Below are the code and all the weights of a small trained network. Each question names an input and a class and asks about switching units off, where a switched-off unit gives its printed mean instead of its output.

import numpy as np


def w(rows, s, z=0):
    codes = np.array(rows[::2]) - 128.0
    scale = np.full(codes.shape[1], s)
    scale[-1] = z or s
    return codes * scale


def norm(h):
    return h / np.sqrt((h * h).mean(-1, keepdims=True) + 1e-5)


def f(y):
    return np.maximum(y, 0)


def log_softmax(a):
    a = a - a.max(-1, keepdims=True)
    return a - np.log(np.exp(a).sum(-1, keepdims=True))


def net(x, mask):
    res = np.array(x, float).reshape(1, 2) / 4 @ E
    u = 0
    for l in range(4):
        y = f(norm(res) @ A[l][:, :-1].T + A[l][:, -1])
        res = res + np.where(mask[u : u + 6], y, B[l][:, -1]) @ B[l][:, :-1]
        u += 6
    return log_softmax(norm(res)[-1] @ U[:, :-1].T + U[:, -1])


A, B = {}, {}
E = w([
[182,154,191,113],'x0',
[246,2,158,117],'x1',
],0.0031)
A[0] = w([
[138,31,52,191,44],'0.n0',
[161,102,4,192,161],'0.n1',
[150,69,59,126,62],'0.n2',
[210,169,126,155,101],'0.n3',
[215,170,136,221,99],'0.n4',
[222,96,32,215,1],'0.n5',
],0.004,0.0042)
B[0] = w([
[102,9,58,52,182],'0.n0',
[186,146,228,21,255],'0.n1',
[74,26,45,150,160],'0.n2',
[171,102,151,2,164],'0.n3',
[188,201,145,66,161],'0.n4',
[55,216,221,204,138],'0.n5',
],0.0048,0.0019)
A[1] = w([
[2,153,121,145,53],'1.n0',
[68,160,87,118,43],'1.n1',
[48,186,81,174,98],'1.n2',
[124,19,86,189,79],'1.n3',
[148,52,140,114,83],'1.n4',
[187,137,162,179,5],'1.n5',
],0.0068,0.0031)
B[1] = w([
[76,161,223,234,246],'1.n0',
[103,152,217,116,195],'1.n1',
[50,123,154,132,255],'1.n2',
[2,76,48,133,173],'1.n3',
[76,130,96,136,211],'1.n4',
[180,42,205,29,136],'1.n5',
],0.006,0.0036)
A[2] = w([
[216,216,144,110,137],'2.n0',
[253,76,92,124,58],'2.n1',
[170,242,110,140,21],'2.n2',
[177,133,23,87,2],'2.n3',
[69,179,197,121,211],'2.n4',
[216,137,127,92,106],'2.n5',
],0.0058,0.0039)
B[2] = w([
[178,21,91,195,164],'2.n0',
[195,83,244,2,156],'2.n1',
[235,121,102,237,133],'2.n2',
[41,221,165,236,128],'2.n3',
[129,205,47,227,253],'2.n4',
[59,183,198,43,159],'2.n5',
],0.005,0.006)
A[3] = w([
[56,22,43,108,108],'3.n0',
[93,175,126,225,143],'3.n1',
[53,3,43,104,51],'3.n2',
[70,33,148,136,181],'3.n3',
[84,209,56,167,3],'3.n4',
[59,1,156,179,142],'3.n5',
],0.0052,0.0019)
B[3] = w([
[29,48,46,2,208],'3.n0',
[143,157,213,88,253],'3.n1',
[24,57,49,39,211],'3.n2',
[146,105,31,227,197],'3.n3',
[118,162,248,174,198],'3.n4',
[20,244,28,129,195],'3.n5',
],0.0047,0.0043)
U = w([
[209,189,163,217,145],'0',
[220,47,233,15,225],'1',
[211,127,11,182,1],'2',
[1,234,210,220,255],'3',
[5,52,30,52,253],'4',
],0.0058,0.0043)

Each question gives the input, the list of numbers given to net, and the class t.
The units are the neurons (one row each of A and B). Each row of codes is followed by its name. A weight is (code - 128) times the scale printed after its matrix; where a second scale follows, it is the last column's (A, B and U).
mask holds one flag per neuron, layer by layer. A switched-off neuron (its flag False) gives its mean, the last column of its row in B, instead of its output. The means were averaged over made-up inputs and are rounded, as every weight is.
A unit's drop is (log p(t) with every unit on - log p(t) with that unit switched off) / (log p(t) with every unit on - log p(t) with every unit switched off).
most important unit: the unit with the biggest drop
k most important neurons: the k neurons with the biggest drops, biggest first
top k neurons in layer l: the k neurons of layer l with the biggest drops, biggest first
drop of u: that unit's drop, to one decimal
input [-4,-1], class 0: most important unit	0.n1
input [8,0], class 1: 2 most important neurons	1.n0, 1.n2
input [3,0], class 1: 3 most important neurons	1.n0, 1.n2, 1.n1
input [2,0], class 1: 4 most important neurons	1.n0, 1.n2, 0.n3, 1.n1
input [4,0], class 1: top 4 neurons in layer 1	1.n0, 1.n2, 1.n1, 1.n4
input [-6,-1], class 0: top 2 neurons in layer 1	1.n2, 1.n3
input [4,-1], class 0: top 2 neurons in layer 3	3.n0, 3.n2
input [8,-3], class 0: top 2 neurons in layer 1	1.n2, 1.n0
input [2,2], class 1: drop of 1.n2	0.5
input [2,3], class 1: drop of 1.n0	0.7
input [7,-3], class 0: drop of 1.n2	0.2
input [6,2], class 1: drop of 1.n0	0.2
